Below are the code and all the weights of a small trained network. Each question names an input and a target symbol and asks about switching units off, where a switched-off unit gives its printed mean instead of its output.

import numpy as np


def w(rows, s, z=0):
    codes = np.array(rows[::2]) - 128.0
    scale = np.full(codes.shape[1], s)
    scale[-1] = z or s
    return codes * scale


def norm(h):
    return h / np.sqrt((h * h).mean(-1, keepdims=True) + 1e-5)


def f(y):
    return y / 2 * (1 + np.tanh(0.7978845608 * (y + 0.044715 * y**3)))


def softmax(a):
    e = np.exp(a - a.max(-1, keepdims=True))
    return e / e.sum(-1, keepdims=True)


def log_softmax(a):
    a = a - a.max(-1, keepdims=True)
    return a - np.log(np.exp(a).sum(-1, keepdims=True))


def net(x, mask):
    ids = ['αβγδεζηλμξπτφψ'.index(c) for c in x.split()]
    T = len(ids)
    res = E[ids] + P[:T]
    r = norm(res)
    for j in range(3):
        rows = slice(2 * j, 2 * j + 2)
        q, k, v = (r @ M[0][rows].T for M in (Q, K, V))
        z = softmax(np.where(np.tri(T) > 0, q @ k.T / 2**0.5, -1e9)) @ v
        o = O[0][rows]
        res = res + np.where(mask[j], z, o[:, -1]) @ o[:, :-1]
    y = f(norm(res) @ A[0][:, :-1].T + A[0][:, -1])
    res = res + np.where(mask[3:7], y, B[0][:, -1]) @ B[0][:, :-1]
    return log_softmax(norm(res)[-1] @ U[:, :-1].T + U[:, -1])


Q, K, V, O, A, B = {}, {}, {}, {}, {}, {}
E = w([
[128,166,153,191,166,158],'α',
[179,128,180,142,169,114],'β',
[211,163,78,95,207,114],'γ',
[120,131,113,107,164,126],'δ',
[252,194,181,58,91,133],'ε',
[189,158,38,83,110,80],'ζ',
[120,127,106,146,140,115],'η',
[53,131,198,134,74,129],'λ',
[52,114,105,83,96,141],'μ',
[117,246,136,79,105,133],'ξ',
[168,106,119,106,136,112],'π',
[129,111,193,71,115,114],'τ',
[89,106,142,162,114,139],'φ',
[129,163,151,150,169,120],'ψ',
],0.012)
P = w([
[154,121,248,32,62,140],'0',
[188,226,194,61,6,122],'1',
[155,209,213,94,15,133],'2',
[140,202,204,101,25,142],'3',
[139,190,215,126,46,149],'4',
[143,201,208,114,44,143],'5',
[126,176,223,155,83,160],'6',
],0.0019)
Q[0] = w([
[55,53,31,187,88,52],'H0',
[94,87,79,70,163,69],'H0',
[47,127,24,87,97,165],'H1',
[215,141,136,39,153,122],'H1',
[198,76,1,135,122,53],'H2',
[124,72,106,171,118,100],'H2',
],0.0071)
K[0] = w([
[165,88,188,63,149,242],'H0',
[141,154,105,115,161,150],'H0',
[107,128,92,39,109,250],'H1',
[175,161,47,99,131,15],'H1',
[165,136,152,103,85,254],'H2',
[168,135,168,155,99,168],'H2',
],0.0087)
V[0] = w([
[88,144,135,133,129,19],'H0',
[129,154,121,113,162,149],'H0',
[112,121,134,188,139,99],'H1',
[66,65,94,136,128,148],'H1',
[152,135,138,182,149,160],'H2',
[148,142,144,99,114,255],'H2',
],0.0064)
O[0] = w([
[68,142,34,153,102,48,166],'H0',
[101,182,146,90,223,177,140],'H0',
[181,149,130,82,106,78,117],'H1',
[148,208,114,92,83,166,3],'H1',
[136,157,133,183,114,106,122],'H2',
[38,125,253,175,110,186,132],'H2',
],0.0049,0.0042)
A[0] = w([
[167,93,151,127,151,191,252],'N0',
[77,82,92,149,3,180,175],'N1',
[150,143,117,170,162,107,102],'N2',
[87,139,246,122,135,90,57],'N3',
],0.0061,0.0028)
B[0] = w([
[72,90,7,230,6,254,208],'N0',
[201,160,55,229,153,65,168],'N1',
[28,189,94,139,89,138,150],'N2',
[151,110,58,52,188,60,253],'N3',
],0.0044,0.0036)
U = w([
[117,179,199,204,121,212,222],'α',
[217,43,195,196,196,89,113],'β',
[222,150,49,116,226,192,103],'γ',
[46,96,95,81,186,208,127],'δ',
[240,182,198,99,58,183,153],'ε',
[203,144,16,69,92,70,123],'ζ',
[128,134,113,133,104,90,2],'η',
[56,131,193,158,27,22,84],'λ',
[29,152,63,109,18,146,123],'μ',
[96,255,184,55,111,135,108],'ξ',
[152,15,74,156,62,175,212],'π',
[106,56,186,51,119,84,245],'τ',
[176,117,106,228,47,63,138],'φ',
[115,183,164,126,232,34,82],'ψ',
],0.008,0.0032)

Each question gives the input, a string of symbols that net reads in full, and the target symbol t.
The units are the heads (2 rows each of Q, K, V and O) and the neurons (one row each of A and B). Each row of codes is followed by its name. A weight is (code - 128) times the scale printed after its matrix; where a second scale follows, it is the last column's (O, A, B and U).
mask holds one flag per unit, heads first, then neurons. A switched-off unit (its flag False) gives its mean, the last column of its rows in O or B, instead of its output. The means were averaged over made-up inputs and are rounded, as every weight is.
A unit's drop is (log p(t) with every unit on - log p(t) with that unit switched off) / (log p(t) with every unit on - log p(t) with every unit switched off).
unit that matters most: the unit with the biggest drop
top k neurons: the k neurons with the biggest drops, biggest first
heads that matter: for each layer, one digit per head in row order, 1 if its drop is at least 0.15 and else 0, layers parted by /
drop when u is switched off: that unit's drop, to one decimal
input π λ ψ α μ γ φ, target φ: unit that matters most => N1
input η ζ μ ε α, target ζ: heads that matter => 001
input η τ μ, target ζ: heads that matter => 001
input η ψ γ ε, target ζ: heads that matter => 101
input η β ξ β φ δ, target ζ: heads that matter => 001
input η γ β, target ζ: heads that matter => 001
input α α ψ η, target ψ: heads that matter => 111
input μ γ δ, target δ: heads that matter => 000
input α λ γ η, target ψ: top 2 neurons => N0, N3
input α β δ, target δ: drop when H1 is switched off => 0.1
input η ζ ε ψ ψ β, target ζ: drop when H0 is switched off => 0.1
input α ψ φ, target φ: drop when H1 is switched off => 0.2
input α β τ δ ψ τ π, target π: drop when N0 is switched off => 0.9
input μ ξ ψ π, target π: top neuron => N0
